After every row comes roughly how far along a hidden order it lies, from 0 to 9.
[  9  12   2   8  -1  -1 -14   5  -3   3 -13   0  -3  -4   3   3   3   3
  -1  -6   6   0   6  13   3   3   3  37  -4   5  12   1  -3   2 -15  -3
  -3 -14   5  -1   2   8   0   0  19  -3 -40   6   4  -4  10  -3   7  -6
  -1   1   1  -4   6   0   0   9   4   4   2  23  -6 -20  -3 -11  -6   1
  -9   7   3   5   0  50   6  -4   0   0  -4]  5
[  9   4  -3  -3  -1   0   9  -3  -1   4   4   1  -1   0  -5  -2  -1  -1
  -2   6   1  -3  -8  -3   6  -5  17   7  -4   2   4  -3   4  -1  -6  -1
  -5  -6   0  -1  -1  -3  -9   4  46   0 -28   8   5  -1  -2   4  12   5
   2   0   7   3   4   0 -15  -3   1  -7  -7   2 -17 -20  -4 -16 -13  -3
   4   1   5   4   1 -13   9  -1  -1   1 -22]  4
[  6   4   4  -8   3  -2  -5  -1  -2   3 -10   1  -1  -3   9   5  -2   1
  -2  -3   5   1   5  38   7  -2   4 -21   4   5  17   2  -5   4 -10   0
  -2  25  11   0  -3   4   2  -4 -28  -2 -45  -4 -24  -1   9  -5   2 -32
   0  -6  -7  -8  -5  -2  -2  12   2  -3   7   0  26  -9  12  -5   3   4
  -7  -2  -7   3   0  49  -9   1  -2   0   4]  9
[  7   1   4  16   2  13   5   6  -1  10   0  -4  -8  10  -2   1   0   2
  -1  -3   2  -1   7   5 -11   7   3  15   1  -8  11   1 -10   1  -6   4
   0  12   0   0   2   5   5   0 -19  -2  -5 -12 -12   6  -2   4  13 -13
  -3  -3   0   1 -14  -1   2  -4   4  -1  -4 -15 -16 -12   5   4   0   4
  -2   6   5   1   0   8  -9   3  -1  -1  -4]  7
[  7   4   6  -1   1 -11  -9  -1  -1  -2 -12   1  -2   5   1   1   0   0
  -2  -5  -4  -2  -1   4   8  -1   7  25  -7  14   8  -3   7   1 -11  -1
   0 -19  14  -1   2   0  -2   1  26  -7 -28  13  10 -10   4  -1   4   9
   5   0  -1   5   3   1  -7  11   1   1  -6  24 -39  -7  -4 -11 -12   1
  -7   1   8   4   0  17   1  -8  -3   3 -15]  6
[ 13  -2   5   1   4   6  -5  -7  -1  13 -10  -3  -5   9  -3   1   0   0
  -2  -1   9  -1   5  10  -1   3   6  33   2   4  12   1  -2   4  -3   2
  -1   7   4   0   2   8   0  -2 -10   1 -16  -9   2  -3  -2   0  14  -5
  -1   1   4   5  -4  -1 -14   1   4 -10  -4  -8 -19 -14  11 -14  -1   4
  -4   5  17   8   0  32  -2   3  -5  -1 -19]  0
[ -1   3  -1   9   0   1   5 -14  -1   1  -7   0   3  -1   0   1  -5  -1
   0  -1   8   2   4  14  11  -5  11  12  -5   2   7  -5   9   4  -7  -2
   1  24   5  -3  -2  -2  -9  -3   1  -2  24  -2   7  -9  -3  -1  10   0
   5   1   2   1   1   0  -5   2  -5  -7  -7   5  50   2   5 -12   2   1
  -6  -7   0   8   2 -13  -2  -2  -2  -3 -17]  9
[ 16  -5   2 -13   4  -4 -12   2  -5   4  -6   2  -1   2  -2   3   2  -2
  -2   6  -1  -2  -9  13   1   1   6 -18   4   7   2   3  -4  -3  -3   3
  -4  -3   0   1   4   2   4  -2  10   2 -60   6  -8  -2   9  -6   1 -24
   0  -1   1   1   2  -1 -13   9   6  -1   5  -3 -48 -22   0  -9  -5   2
  -1   9   1   0  -2  42   9   1  -2   1  -4]  5
[ 15   5   4  15   4   5   3  14   1  -1  -4  -2  -6   8  -6  -2   3   1
  -1   0   1  -4   4 -10 -14  12   3   8   0  -6   4   0  -8  -1 -10   2
  -4 -11   0  -1   6   5   7   2  18  -3 -43  -1   3   4   4  -1   9   0
  -1   4   4   5 -10   0  -5  -1   5   3  -3 -10 -35 -19  -4  -7  -7  -2
  -1  12   9   0  -1  10  -5   0   0   1 -10]  8

Part 2:
[  5  -3  -5  22   2  25   5   6   0 -18  12  12  15  -5  19   7   2   4
  25   2   5 -15  13  -8 -13  21   8  -9   4 -11  -9  -5   3  -7  12  -1
   0   2  13   9   0  -2   4 -12  -1   7  -4  16  14  10   2  -6  -4   5
  -1  13   3  12  -7  -8  10  14   6  -6  -2  -1  -2   9  -4  -1 -24   2
   2  -8  10 -19]  8
[-16 -14   5   2 -10  -3 -19  14   7  -2  26 -18   0   4 -11  14   7   0
  32  16   9  -5 -10  -2   4  -5 -24   3   5  20 -15   7  -4  10   4 -10
  18   4  16  13   1   5  -8   8   6  -3  -3  24   4 -16   6  10   3  16
 -13   5 -19  10 -13  -5 -24 -13 -18  29  14  16  -3  -9  10  14  -4 -22
  -7  11 -15 -15]  8
[ -6   7   1  -1  -6   6 -35  25   7   9  19 -18   4  -7 -11  12  -1   5
  28  11  -3  16 -11   0  13  -8  -5  -5   8  12  -1   6  12  10  -2  -4
  12  -2 -15  17 -12  -1  -9  26  11  -7 -13   8   3  -1  -2   7  -5   9
 -12  -6   6  13 -10   3 -13  -5  -5  14  25  12  -6  11   4  11   0 -16
   3  25  -8   1]  9
[  3  23  -6  -9   1  -9  26 -23  -6  -8 -19   2   3  -7   7 -11  -8  -1
 -34 -14  -7   1  22  -2   4  -6  14  -6  -5 -19   5 -10   8 -14   1   7
  -4  -8  -7 -13  14  -1  14 -12   7  -1   6 -17 -11   6   2 -14  -6 -13
   5  -2   4  -8  11  -6  18   5   4 -20 -21  -6   6   4   3  -3   5  16
   9 -14   5   7]  3
[ 12  -1   3 -17   0  28   6   2  -1  10  22  19  10   2   1   5   5  -9
  28  -1  -6   2  22 -14 -16  19  12   0   6  -8  -8  -4 -11  -5 -21 -13
  -4   9   5  -1 -14  -3 -12 -10  -5  17  14  32  20  11  -5  23  -1 -14
  -6  -6  -7 -11   2  -5   7   8   1  11   7  17  -9   0  -2   0 -22  13
  -5   2  10   7]  1
[  3  27  -7 -14   6   2  13 -14  -7  -3 -29  12   1  -3  -2 -11 -13   7
 -36 -17  -7  10   7   0  12 -13  18  -1  -6 -17  13  -5  13  -8   3   8
  -6  -9 -21 -12   1  -3  13  -4  -1  -7  -3 -30 -12  13  -3  -9  -5 -15
   3  -8   6  -6   8   7  27   7  11 -33 -13  -8   7  13  -1 -13  11   7
   8   4   2  23]  4
[ 11  20  -5  -8   5   6  21 -16  -7  -2 -23  18   4 -10  10 -11  -7  -3
 -31 -13 -11  10  26  -8  -3   4  24  -4  -4 -23  12  -8   3 -12  -7   7
 -15  -3 -19 -20  -3   1   8 -14  -7   2   5 -20  -6  14  -5  -6  -4 -20
   4 -10  20 -12  15  -1  24   8   9 -26  -9 -14   3  10   0 -12  -2  23
   7   2  12  13]  1
[-11  24   0  -2   1 -18  22 -13   3  -9 -29 -11  -8  -7  -4  -5 -20   1
 -41 -11  -8   0   2   7  15 -22   5   1  -8   3  15 -11  12  -4  25   9
   1 -16  -7  -7   6  -2  20   2   7 -18  -5 -29 -16  -1   0 -13  -8  -1
   5  -2   2  -3   7   8  14  -2   1 -28 -14  -5  11   7   1   2  26 -11
   7  -7  -5  13]  4
[ -1   6   5 -26  -6   0   9  -8   5  26  16  -4  -1  -2   2   7   4 -19
   8  -1  -9   4  21  -6  -3   3   6  -3   6  -3 -12  -7 -12  -3 -20 -10
  -4   6   1   2  -5   1  -7  -1   5   8  16  25  10  -6  -4  17  -1 -16
 -11 -11 -10 -16  -4 -16  -5   1 -10  15   1  14  -9  -8   4  11 -11  12
  -4   1   2  12]  0
[ -7  19  -1 -22  -3 -20  33 -16  -3   3 -29  -4  -8  -3  -9  -7 -14   0
 -42 -16  -9   6   9   1   7 -20   8   6  -8   3  10  -9   2  -9   9   6
  -3 -10  -8 -13   6  -3   9  -4   3 -12   1 -24 -14  -2   0  -4  -3  -6
   5  -6  -4 -12   9   5  16  -4  -4 -24 -22  -6  10  -3   1  -2  22  -1
   3 -11  -8  17]  1
[  0  13  -2  -6  -1  11   1  -6   3   3  14   2   7  -1   7   6   3  -5
  13   3   0  -6  16  -8   0  11  11 -16   5 -10 -15  -5   5  -7  -6  -6
   5   4   7  10   3   1   1  -4  10   5   7  20  12   3   0   1  -8  -3
  -9   1 -11   0  -9 -15   1  11  -3   4  -5   5  -2   3   4   3 -12   7
   2  -5   5  -2]  5
